Below are the code and all the weights of a small trained network. Each question names an input and a class and asks about switching units off, where a switched-off unit gives its printed mean instead of its output.

import numpy as np


def w(rows, s, z=0):
    codes = np.array(rows[::2]) - 128.0
    scale = np.full(codes.shape[1], s)
    scale[-1] = z or s
    return codes * scale


def norm(h):
    return h / np.sqrt((h * h).mean(-1, keepdims=True) + 1e-5)


def f(y):
    return np.maximum(y, 0)


def log_softmax(a):
    a = a - a.max(-1, keepdims=True)
    return a - np.log(np.exp(a).sum(-1, keepdims=True))


def net(x, mask):
    res = np.array(x, float).reshape(1, 7) / 4 @ E
    u = 0
    for l in range(2):
        y = f(norm(res) @ A[l][:, :-1].T + A[l][:, -1])
        res = res + np.where(mask[u : u + 8], y, B[l][:, -1]) @ B[l][:, :-1]
        u += 8
    return log_softmax(norm(res)[-1] @ U[:, :-1].T + U[:, -1])


A, B = {}, {}
E = w([
[71,177,143,40,154,177,162],'x0',
[174,129,141,3,100,102,67],'x1',
[102,222,78,89,104,145,152],'x2',
[109,55,237,60,120,174,64],'x3',
[121,205,56,127,80,123,98],'x4',
[196,223,150,88,176,200,139],'x5',
[106,120,71,94,103,219,48],'x6',
],0.0045)
A[0] = w([
[129,164,47,77,179,170,100,164],'0.n1',
[73,152,101,173,108,147,123,56],'0.n2',
[121,105,101,236,30,142,159,2],'0.n3',
[169,252,86,123,91,153,140,162],'0.n4',
[62,137,236,118,103,95,147,215],'0.n5',
[161,110,177,144,67,82,174,54],'0.n6',
[3,176,83,135,53,77,128,170],'0.n7',
[141,93,135,130,145,191,161,39],'0.n8',
],0.0064,0.0014)
B[0] = w([
[148,136,179,80,27,80,252,218],'0.n1',
[238,144,135,232,40,139,235,173],'0.n2',
[122,209,165,182,31,118,78,198],'0.n3',
[62,161,180,158,206,172,99,253],'0.n4',
[189,225,170,137,14,118,18,209],'0.n5',
[132,206,73,206,185,35,179,173],'0.n6',
[28,112,226,164,154,204,123,221],'0.n7',
[211,219,165,170,173,95,170,154],'0.n8',
],0.0045)
A[1] = w([
[27,151,82,199,201,248,128,108],'1.n1',
[182,71,103,182,182,33,188,169],'1.n2',
[194,185,88,215,81,172,167,222],'1.n3',
[185,73,77,255,161,209,117,85],'1.n4',
[129,147,125,136,87,81,226,146],'1.n5',
[189,180,83,138,164,29,114,134],'1.n6',
[128,174,59,144,199,109,118,193],'1.n7',
[99,77,246,59,64,69,58,252],'1.n8',
],0.0065,0.0023)
B[1] = w([
[175,68,139,20,79,47,140,197],'1.n1',
[143,162,173,48,185,198,155,178],'1.n2',
[87,80,157,207,175,65,132,230],'1.n3',
[102,153,170,149,113,169,74,173],'1.n4',
[178,75,71,44,127,171,172,181],'1.n5',
[209,118,153,55,133,93,243,172],'1.n6',
[106,54,211,63,146,110,215,159],'1.n7',
[185,99,3,97,127,124,82,254],'1.n8',
],0.0071)
U = w([
[104,168,82,164,189,121,100,4],'0',
[114,123,181,123,153,101,225,193],'1',
[33,128,162,252,73,116,104,90],'2',
[83,216,127,89,133,182,112,107],'3',
[143,119,169,177,191,152,88,68],'4',
[164,73,66,95,108,134,51,194],'5',
],0.013,0.0041)

Each question gives the input, the list of numbers given to net, and the class t.
The units are the neurons (one row each of A and B). Each row of codes is followed by its name. A weight is (code - 128) times the scale printed after its matrix; where a second scale follows, it is the last column's (A, B and U).
mask holds one flag per neuron, layer by layer. A switched-off neuron (its flag False) gives its mean, the last column of its row in B, instead of its output. The means were averaged over made-up inputs and are rounded, as every weight is.
A unit's drop is (log p(t) with every unit on - log p(t) with that unit switched off) / (log p(t) with every unit on - log p(t) with every unit switched off).
The circuit of an input: a set's keep is (log p(t) with only the set's units on - log p(t) with every unit switched off) / (log p(t) with every unit on - log p(t) with every unit switched off). Starting from the 12 units with the biggest drops (on a tie, the unit counted first), units are removed one at a time, each time the one whose removal leaves the highest keep (on an exact tie, the one counted first), for as long as the keep stays at least 0.8.
units of the circuit, in order: the units of the circuit, biggest drop first
most important unit: the unit with the biggest drop
top k neurons: the k neurons with the biggest drops, biggest first
k most important neurons of layer l: the k neurons of layer l with the biggest drops, biggest first
drop when u is switched off: that unit's drop, to one decimal
input [-6,3,-4,-5,-3,-5,7], class 2: 2 most important neurons of layer 0 => 0.n3, 0.n1
input [5,-7,4,0,-1,-8,-3], class 2: units of the circuit, in order => 0.n3, 1.n6
input [1,-8,8,5,-5,0,-1], class 2: top 2 neurons => 0.n5, 1.n6
input [8,4,-4,5,-6,7,-3], class 5: 2 most important neurons of layer 1 => 1.n8, 1.n2
input [6,-3,1,8,-5,-5,-6], class 5: most important unit => 1.n8
input [0,-1,-4,0,3,8,7], class 1: 2 most important neurons of layer 0 => 0.n5, 0.n1
input [-5,-5,-6,5,7,-4,6], class 2: units of the circuit, in order => 0.n3, 1.n5
input [2,0,1,3,-6,1,-5], class 5: units of the circuit, in order => 0.n5, 1.n8
input [6,-2,6,6,-4,-6,-7], class 5: units of the circuit, in order => 1.n8, 0.n5
input [6,3,8,-6,8,-6,3], class 1: 2 most important neurons of layer 1 => 1.n1, 1.n8
input [3,-8,3,-7,6,5,5], class 1: units of the circuit, in order => 1.n1, 1.n7
input [-6,1,-8,-7,7,8,-3], class 1: top 2 neurons => 1.n6, 1.n7
input [5,-1,5,1,3,-2,-8], class 3: top 4 neurons => 0.n5, 0.n7, 1.n3, 1.n6
input [-1,0,-1,0,-5,-7,-3], class 5: 2 most important neurons of layer 0 => 0.n5, 0.n2
input [7,-6,5,-1,7,-1,5], class 1: most important unit => 1.n1
input [8,7,-7,1,3,7,-4], class 5: top 2 neurons => 1.n8, 1.n2
input [3,-6,6,3,-3,7,8], class 1: top 2 neurons => 1.n1, 1.n8
input [4,-4,4,-4,4,-7,6], class 2: drop when 1.n7 is switched off => 0.1
input [7,2,-6,4,-4,1,-5], class 5: drop when 1.n8 is switched off => 0.3
input [2,7,-2,6,-3,3,-4], class 5: units of the circuit, in order => 1.n8
input [2,-1,0,0,-8,-8,-3], class 5: units of the circuit, in order => 1.n8, 0.n5
input [-5,-4,2,1,-5,6,6], class 2: drop when 1.n8 is switched off => 0.2
input [7,-3,-5,2,-4,-1,3], class 5: drop when 0.n4 is switched off => 0.0
